(in the rows, 128 means zero)
Known rows:
[139 135 152 123  87 145 161 167 101 109 123 147 129  82 111  71  94 147
 142 122 166 123  58 165 162 112 164 110 149 147 100 146 112 141  67 128
 113 101 142 102 124 105 100 168  76 163 102 175 118 125  97] -> (1624)
[139 133 153 126  85 146 161 166 100 112 121 145 133  83 111  71  94 145
 142 118 163 126  58 166 162 112 164 107 148 146  98 148 111 140  66 128
 117 103 142 103 125 106 101 170  74 166 102 176 120 124  97] -> (514)
[115 132 152 156 103 113 161 186  98 144 152 119 124 113  87  73 101 140
 162 138 166 129  59 144 144 106 112 124 141 144 151 128 125  95  61 146
 110 120 124 112 189 117 105 143 132 159  98 170 100 136 120] -> (1462)
[117 128 112 122  83 145 131 176  87 104 172 133 146 116 150  80  70 120
 134 152 153 153  55 158 120 137 170 131  94 141  95 135  68 120  95 123
 131 109 133 126  93 117 103 149  97 173  95 192 101 131 106] -> (1158)
[118 128 101 124  94 127 134 168 105 133 179 153 136 105 142  93  92 111
 141 162 161 143  45 146 124 142 130 132 110 122 109 155 101  95  56 134
 146 123 168 110 102 112  62 131 105 170  98 175 103 101 124] -> (981)
[102 148 103 118  89 138 143 160 100 146 160 151 124 122 136  93  93  96
 136 144 144 142  56 143 106 136 136 143  96 124 122 145  90 113  64 129
 135 123 156 116 120 112  75 126 106 153  90 187 109 110 115] -> (1448)
[101 152  97 115  87 138 159 156 104 141 159 156 118 120 135  94 103  96
 136 146 150 145  61 145 102 141 140 154 104 127 126 137  95 117  64 125
 128 117 154 124 119 108  79 117 111 148  88 186 100 102 117] -> (1645)
[ 92 166 101 132 112 121 138 185 143 147 133 168  96 124 109  91  99 161
 172 138 139 130  56 134 111 110 139 146 144 119 116 173  57 135  78 134
 164 109 129 114 161  88 102 114 110 145 128 209 109 131 148] -> (306)
[ 95 163  88 147 100 141 130 178 144 138 124 164 110 108 123  89 102 153
 158 133 146 129  61 146 115 107 141 147 152 119 103 176  63 150  72 128
 155  98 128 123 142 101  96 128 104 160 129 200 115 129 142] -> (1155)
[134 139  91 133  79 152 123 173 146 103 113 172 127  77 147  82  93 168
 146 127 147 139  54 160 143 108 183 136 162 130  41 182  51 185  75 119
 150  81 131 107  85  95 101 157  60 179 138 200 123 129 122] -> (920)
[ 92 158  82 161 115 121 130 190 148 155 136 155  96 123 117  78 106 155
 164 145 148 120  67 139 108 106 107 158 152 115 128 171  89 121  58 139
 151 107 131 115 167 107  82 112 135 154 133 195 103 124 157] -> (1395)
[ 90 149  80 144 117 144 122 194 139 136 143 141 124  97 109  85  92 142
 156 140 131 146  45 138 108  95 133 159 150 117 105 170  66 140  85 129
 146  88 112 135 154 105 121 138 105 166 136 196 102 154 140] -> (1656)
[ 76 170  96 151 112 152 131 188 138 127 131 159  96 125 126  84  92 161
 158 139 148 114  65 151 111 108 144 145 144 125 125 169  62 133  84 125
 159  99 119 136 150 103 105 126 123 157 125 208 110 134 149] -> (1350)
[104 156  92 143  95 144 131 177 145 129 120 166 114 101 129  86  98 159
 158 132 145 131  57 151 124 108 151 145 154 124  87 178  58 160  73 125
 152  96 131 120 127 101  98 134  93 162 131 198 118 128 137] -> (1675)
[106 170 149 141 117 129 136 151 119 126 113 174 112 133 117  84 103 137
 172 153 112 141  44 137 131 133 137 163 118 145 120 146  74 130  70 143
 143 103 131  92 131 130  96 144  60 168  97 179  89 114 121] -> (1594)
[ 86 159 137 163 126 147 122 156 117 120 140 150 143 106 111  96 102 127
 172 165 123 156  18 133 134 125 119 162 131 138 133 149  82 108  74 143
 143  88 117 128 137 146 105 163  67 191  99 159  84 133 128] -> (1689)
[ 95 170 125 156 126 157 126 154 118 125 113 162 122 116 116  76 102 115
 152 150 103 138  40 141 120 123 121 175 125 140 126 145  97 127  68 135
 132  88 127 111 128 140  94 156  58 177 100 168  90 120 114] -> (357)
[115 163 150 138 113 130 136 152 118 118 112 178 117 127 122  81 100 140
 168 152 113 143  44 143 137 134 146 159 121 150 105 149  72 138  75 139
 141  98 130  88 118 125  98 151  48 172  99 178  94 114 116] -> (1121)
[ 76 184 140 167 119 143 135 150 121 145 111 163 113 138 114  84 113 119
 165 152 115 130  46 132 118 132 108 173 120 143 150 142  91 114  62 145
 137 102 127 114 156 144  89 143  86 168  91 168  95 114 129] -> (1411)
[103 154 118 147  90  98 121 139 123 143 143 120 157  92 115  84 109 155
 165 163 151 146  54 129 110 105 127 137 111 154 116 135 104  81  29 146
 159  97 129 119 146 111 106 141 121 145 117 171  64 127 128] -> (279)
[ 91 170 126 142  86 111 123 129 122 144 136 125 158  88 109  95 112 151
 166 158 144 145  50 127 108 104 137 134 105 152 119 137  88  91  33 142
 165  94 129 130 148 110 114 145 114 142 108 174  68 130 125] -> (884)

Facts:
Π a <- (1011),(1168),(1368),(1422),(1425),(1434),(1462),(1495),(1514),(1560),(1624),(163),(1648),(1653),(166),(1682),(174),(187),(246),(307),(31),(327),(378),(385),(40),(464),(514),(518),(704),(811),(829),(857),(962)
Π e <- (1049),(1062),(1135),(1166),(1237),(125),(1307),(1314),(132),(1334),(1417),(1467),(1549),(1574),(1615),(1618),(1632),(1654),(1665),(176),(20),(217),(279),(383),(396),(468),(469),(563),(802),(803),(820),(831),(838),(884),(901),(94)
Π d <- (1054),(1067),(1121),(1198),(1218),(1411),(1490),(1525),(1552),(1594),(1689),(1699),(181),(203),(268),(315),(33),(357),(429),(510),(659),(724),(761),(766),(79),(891),(904),(928),(938)
Π b <- (1066),(1158),(1193),(1258),(1419),(1423),(1448),(1472),(1509),(1610),(1645),(1717),(19),(333),(341),(411),(53),(549),(600),(644),(701),(720),(739),(746),(756),(833),(889),(940),(969),(981),(983)
Π c <- (1085),(1104),(1148),(1155),(1214),(1350),(1358),(1369),(1377),(1395),(1558),(1628),(1639),(1656),(1675),(1715),(182),(209),(288),(306),(397),(416),(509),(607),(721),(741),(798),(801),(85),(861),(875),(895),(898),(920)
[(1011),(1610),(1628),(315),(820),(829),(901)] Σ (1307)
[(1049),(429),(518),(739)] Σ (1148)
[(1054),(1148),(1448),(1675),(514),(746)] Σ (1434)
[(1062),(1462),(1509),(1552),(174),(279),(85)] Σ (798)
[(1066),(1395),(1574),(187),(268)] Σ (1509)
[(1067),(94),(940)] Σ (838)
[(1085),(1715),(969)] Σ (1358)
[(1104),(217)] Σ (1462)
[(1121),(1417),(1425),(53),(875)] Σ (962)
[(1135),(132),(1419),(1490),(1560),(1654),(920)] Σ (904)
[(1155),(1368),(341),(803)] Σ (1085)
[(1158),(1350),(1423),(166),(801),(891)] Σ (383)
[(1166),(1193)] Σ (889)
[(1168),(176),(203)] Σ (811)
[(1198),(333),(802),(831)] Σ (1656)
[(1214),(464),(720)] Σ (1135)
[(1218),(1258),(1656),(1665),(378),(741),(79),(833)] Σ (1689)
[(1237),(1472),(31)] Σ (801)
[(125),(704),(838),(928)] Σ (563)
[(1314),(1717),(288),(761),(857)] Σ (1699)
[(1334),(397)] Σ (1654)
[(1369),(33),(40),(468),(549)] Σ (1258)
[(1377),(1699),(20),(385),(396),(411),(962)] Σ (938)
[(1411),(1639)] Σ (701)
[(1422),(721),(756),(766)] Σ (1653)
[(1467),(163),(181),(19)] Σ (820)
[(1495),(357),(469)] Σ (79)
[(1514),(1549),(1645),(209),(563)] Σ (861)
[(1525),(1632),(246),(509)] Σ (884)
[(1558)] Σ (203)
[(1594),(1682),(306)] Σ (20)
[(1615),(1648),(182)] Σ (1158)
[(1618),(307)] Σ (831)
[(1624),(510),(644),(701),(895)] Σ (600)
[(1653),(416)] Σ (166)
[(327),(659),(884),(983)] Σ (607)
[(724),(898)] Σ (829)
[(981)] Σ (279)

Rows:
No name comes twice in this set of rows, the named rows included.
[ 87 174 147 164 120 168 128 163 111  88 114 162 109 138 144  68  87 149
 155 157 127 115  56 167 131 135 155 156 117 153 135 137  76 119  88 124
 140  88 116 124 117 146 105 160  73 180  92 184  92 118 118] : (766)
[ 89 153 100 153 103 147 124 197 132 115 141 147 117 117 128  81  85 171
 162 145 156 131  58 153 121 106 157 142 145 129 108 159  46 137  97 127
 149  92 105 142 143 111 124 139 116 168 127 207 105 152 145] : (801)

Now the same objects, written a new way:
Known rows:
[172 105 150 120 126 117 144  91 116 171 102 119 122 112 155 107 149 132
 153 138 137 119 151 102 112 163 159 110 116 122 120 129 141 134 126 112
  77 117 120] -> (1639)
[ 95 134 125 148  87 110  97 143 137  90 135 142 112 145 130 148 122 126
 122 128 137 130 133 109 147 109 118 115 129 156 166 148  82 154 131 141
 169 138 129] -> (1054)
[ 89 112 118 112 109 109 162 159  75 135  91 180 133 116 169 133 103 154
 141 126  99 135 125 154 139 111  86 195 112 149 173 163 152 110 125 130
 160 133 145] -> (94)
[165 124 154 122 166 169 143 149 129 111 118  96 145 149  95 112 110 134
 102  93 132 164 117 104 172 134 164 119 168 120 129 147 144 118 121 134
 139 117 151] -> (468)
[144 117 121 119 161 147 155 138 147 161  73  86 143 116 129  95 172 138
 138  84 121 112 120  99 126 183 142 156 153  95  78  98 177 115 106 133
  84 132 114] -> (1148)
[215 109 175 113 141 139 139 105 108 165 118 111 120 133 144  93 151 129
 128 111 141 154 147  58 123 170 161  80 124 136 147  87 149 139 131 117
  31 111 128] -> (1369)
[119 130 110 139  88 107 124 130 128 118 129 122 124 149 142 146 123 136
 127 140 140 130 138  92 142 125 106 104 119 136 154 122  97 145 130 133
 165 139 134] -> (720)
[161  97 118 112 125 135 170 109 140 151  86 101 137 134 124 104 170 145
 139 119 125 130 130  65 109 181 139 112 129 109 112 107 138 143 137 122
  70 122 116] -> (1675)
[217  80 147 117 139 109 122 139 130 157  69 137 132 108 143 111 160 124
 162 154 129 114 147  98 128 147 177 113 103 122 100 114 127 128 130  94
  62 117 104] -> (306)
[147 143 163 143 112 132  79 152 115  90 156 142 105 151 125 131 107 117
 109 111 148 168 132 117 169 104 151  93 145 172 189 134 100 148 129 143
 139 130 144] -> (1198)
[132 132 119 121 190 132 117 171 140 126 131 183 127 104  98 125 137 101
 128 159 104 112 104 177 105  95 119 188 107 130  91  81 156  91 125 107
  59 124  94] -> (962)
[112 150 113 146 120 124 111 159 130 137 122 109 129 139 143 136 122 126
 131 126 131 113 125 148 156 127 118 140 136 123 125  99 144 117 109 144
 177 152 133] -> (600)
[116 150 115 145 121 123 103 163 129 140 121 112 128 138 144 137 121 126
 130 125 131 114 124 149 153 127 120 139 137 123 125  99 144 114 107 145
 174 151 133] -> (889)
[ 95 145 108 129 155 145 145 156 147 134 112 104 142 123 115 117 135 135
 122  93 119 119 107 134 151 136 124 165 155 105  90 122 159 105 108 141
 152 139 130] -> (1654)
[136 127 118 143  73 119  41  94 133  92 170  98 140 139 144 158 109 125
 103  41 128 116 155 173 119 109  94  69 119 123 144 136  72 183 155 142
 199 117 154] -> (766)
[121 154 124 119 161 150  85  69 121 139 211 120 148 103 126 131 117 107
 100  57 101 102 126 247  60 114  66 138 113  90  87  85 163 126 145 128
 110 106 143] -> (1653)
[198  87 120 107 112 144 112  62 137 157 120  60 164 129 140 113 161 142
 119  38 116 118 153 132  83 182 109  67 117  76  88  94 125 173 160 121
 100 100 139] -> (721)
[ 97 151 125 152  89 104 138  95 137 137 152 111 113 134 143 145 114 126
 145 189 166 119 138 114 137 123 148  90 138 127 132 160  93 136 118 133
 184 142 134] -> (1066)
[157 120 139 125 150 134 139 121 130 178  93  98 129 114 149  99 166 130
 144 112 124 104 135 105 116 176 146 139 126 109  99  83 174 116 109 125
  76 132 113] -> (1358)
[170 102 143 117 130 126 147 103 122 160  94 103 128 120 148 107 160 136
 147 137 131 119 146  82 110 172 153 108 115 116 118 119 144 135 125 114
  79 121 117] -> (1558)
[135 143 159 112 129 141 109 120 102 138 162 129 108 118 136 115 118 119
 135 141 140 169 131 131 153 116 159  74 130 145 142 138 180 115 130 123
 116 126 146] -> (1665)

Rows:
No name comes twice in this set of rows, the named rows included.
[114 122 114 132  93 104 129 150  97 126 107 148 127 131 162 147 104 139
 141 144 127 133 134 154 156 109 109 144 124 143 165 154 124 125 123 136
 191 140 149] : (1645)
[133 136 130 110 137 141  97  49 117 124 210 124 144 110 119 139 108 116
 100  80 110 117 140 224  57 108  73 108 105 100 103 124 128 143 165 117
 114  90 148] : (1422)
[ 55 179 128 131 167 140 161  94 143 146 193 149 110 111 104 121 134 109
 122 167 128 108 103 155  74 123 111 170 129 122 101 111 160  97 116 129
  81 133 106] : (1462)
[ 98 114 121 115 113 111 155 150  86 134 103 173 130 115 165 133 108 148
 138 136 106 130 128 153 138 113  98 178 111 146 166 162 143 113 125 129
 161 132 142] : (125)
[114 155 125 119 164 148  98  77 120 142 201 128 140 103 124 129 118 109
 103  72 103 104 123 237  64 114  70 147 113  98  88  86 162 121 142 128
 100 109 136] : (166)
[107 117 113 118 110 113 145 145 106 128 115 150 131 130 146 133 125 146
 125 121 113 133 131 100 130 124  89 147 105 140 163 130 124 127 133 128
 140 127 132] : (1549)
[ 73 170 116 156 119 125 131 131 154 141 140  86 118 136 132 134 130 125
 137 155 152 104 122 122 152 141 146 126 158 112 103 130 145 114  95 146
 200 159 125] : (1509)
[168 126 123 138  82 115  60  82 112 137 164  87 152 128 163 155  95 125
 122  67 136 117 161 207 126 116 102  66 117 100 120 133 101 164 147 131
 209 115 168] : (756)
[139 112 129 118 145 130 153 143 107 172  72 121 131 115 165 100 158 144
 146 105 106 109 129 114 118 175 127 175 121 117 123  87 190 108 110 132
  85 138 115] : (861)
[203 132 171 121 167 147 126 127 106 182 121 107 117 125 148  81 157 121
 125  92 136 142 137  85 132 175 158 107 135 130 131  42 186 118 111 128
  25 125 122] : (1656)

Now the same objects, written a new way:
Known rows:
[108 116 130 103 135 129 121 104 150 128 137 166 112 118] -> (1049)
[110 123 130 100 140 127 119  94 145 121 138 166 104 124] -> (132)
[154  87  87 146 147 139 147  96 110 148 162 107 177 160] -> (811)
[107 150 137 151  85 114 108  98  96 118 133 103 182 102] -> (1645)
[145  80  89 126  78 111  87 150 115  92 195 130 134 116] -> (85)
[111  69 161 161  88 130 143  98 131 108 161  91 106 139] -> (659)
[101 118 133  86 171 131 124  93 147 113 157 150 125 133] -> (1654)
[ 82 102 125 105 163 171 100 128 152 139 143 140 135 127] -> (20)
[171  96  79 182 126 122 125  85 141 155 144 117 158 153] -> (1495)
[133  52  94 123  75 120  74 110 112  77 167 146 156 127] -> (182)
[152  84  93 130  79 113  89 159 111  95 204 133 130 110] -> (1395)
[147  95  76 160 114 174 121 109 105 169 133 108 146 168] -> (857)
[ 82  60 155 159 116 174 124 120 130 115 169  64 125 154] -> (1699)
[ 90 110 122 114 134 170  94 127 149 148 124 153 112 122] -> (1314)
[ 98 156 133 156  77 172  90 115 107 121 137 102 176 128] -> (1717)
[125 113 141 117 138 132 118 133 143 143 156 171 112  96] -> (1062)
[123  71  77 116  57 110 110 141 141  87 166 130 156 133] -> (1628)
[ 94  67 153 170  86 169 120 116 128 122 151  77 103 149] -> (1121)
[103  60 159 158  71 129 165 112 148 113 154  96 124 137] -> (315)
[116 113 126 140 145 119  96 103 188 133 133 160 123 108] -> (468)
[ 93 111 124 113 132 162 100 123 150 145 127 155 113 119] -> (396)

Rows:
No name comes twice in this set of rows, the named rows included.
[119 131 155 155  78 144 101  84 100 104 143 133 196 112] : (1423)
[157  87  82 149  99 133 167 106 126 160 137 126 169 157] : (1011)
[ 99  99 126 101 109 129 149 128 176 140 125 172 142 114] : (1467)
[135  46  96 125  74 122  69 106 109  77 166 151 159 125] : (416)
[101  58 157 155  63 125 175 117 156 116 152  97 132 139] : (181)
[104  37 175 156 118 145 136  86 123  98 174  94 147 137] : (891)
[180  95  94 162 118 135 144 115  97 163 166 125 147 139] : (174)
[110 148 140 146  61 131 134 111 127 112 141 121 199 117] : (1610)
[106 147 138 143  55 131 145 117 135 113 138 122 207 120] : (19)
[103 155 136 155  76 162  95 112 107 119 140 106 178 125] : (411)
[133 159 151 159  83 135 114 122 100 117 172 122 178  99] : (981)
[147  83  91 129  78 112  87 154 113  92 199 131 133 113] : (1104)
[154  87  80 154 121 115 141  94  94 163 130 109 153 140] : (1514)

